Read these off the table that follows. Indices start at 0.
1) The entry directly above the largest entry?
2) The entry in row 0 and column 2?
3) The entry in row 1 and column 0?
4) The entry in row 0 and column 1?
5) The bottom-left entry?
6) The top entry of the column that holds the smallest entry?
7) The entry at row 2, column 0?
[[  0 -15  -4  -5 -18  -8 -25 -16 -21  17 -14 -12]
 [ -4 -18 -14 -10 -14 -10  -7  -7   7  -9  -2 -11]
 [-18 -14 -17  -2   0 -14  11  -5 -16 -12   1 -15]
 [-19 -19  -8 -15 -16 -19  -1 -12  -4   4   7  -7]
 [-16  -2  -9 -19 -13  -8 -20  -8 -20 -20  -1  -3]
 [-13 -13 -20 -14  -4 -11 -12  -9 -19   7   5 -21]
 [-10  -7   4  -1 -30 -20 -23  -7 -10 -11 -23  -1]
 [-24 -25  -9 -21  -1  12 -10 -22 -14 -29   1 -12]
 [  3 -12 -15 -11  -8  -9   6 -26 -15  -8 -22   0]
 [-16   1 -12  10  -8   2  -1  16   1 -21   9 -12]
 [-19 -25   5   1   7 -13 -10 -13 -12   2  -8 -12]
 [ -9 -11 -10   3  -6  -4  -5  -5  -9  -6  -1   1]
 [ -2 -16 -17 -15  -2   7   9 -27  -4 -19 -30   6]
 [-13 -28   0  -7  -9  -9  -2 -17 -26 -19 -13  -1]
 [  1 -25  25 -16  -3  -1 -32 -29  -6  -3 -17  -2]]
1) 0
2) -4
3) -4
4) -15
5) 1
6) -25
7) -18
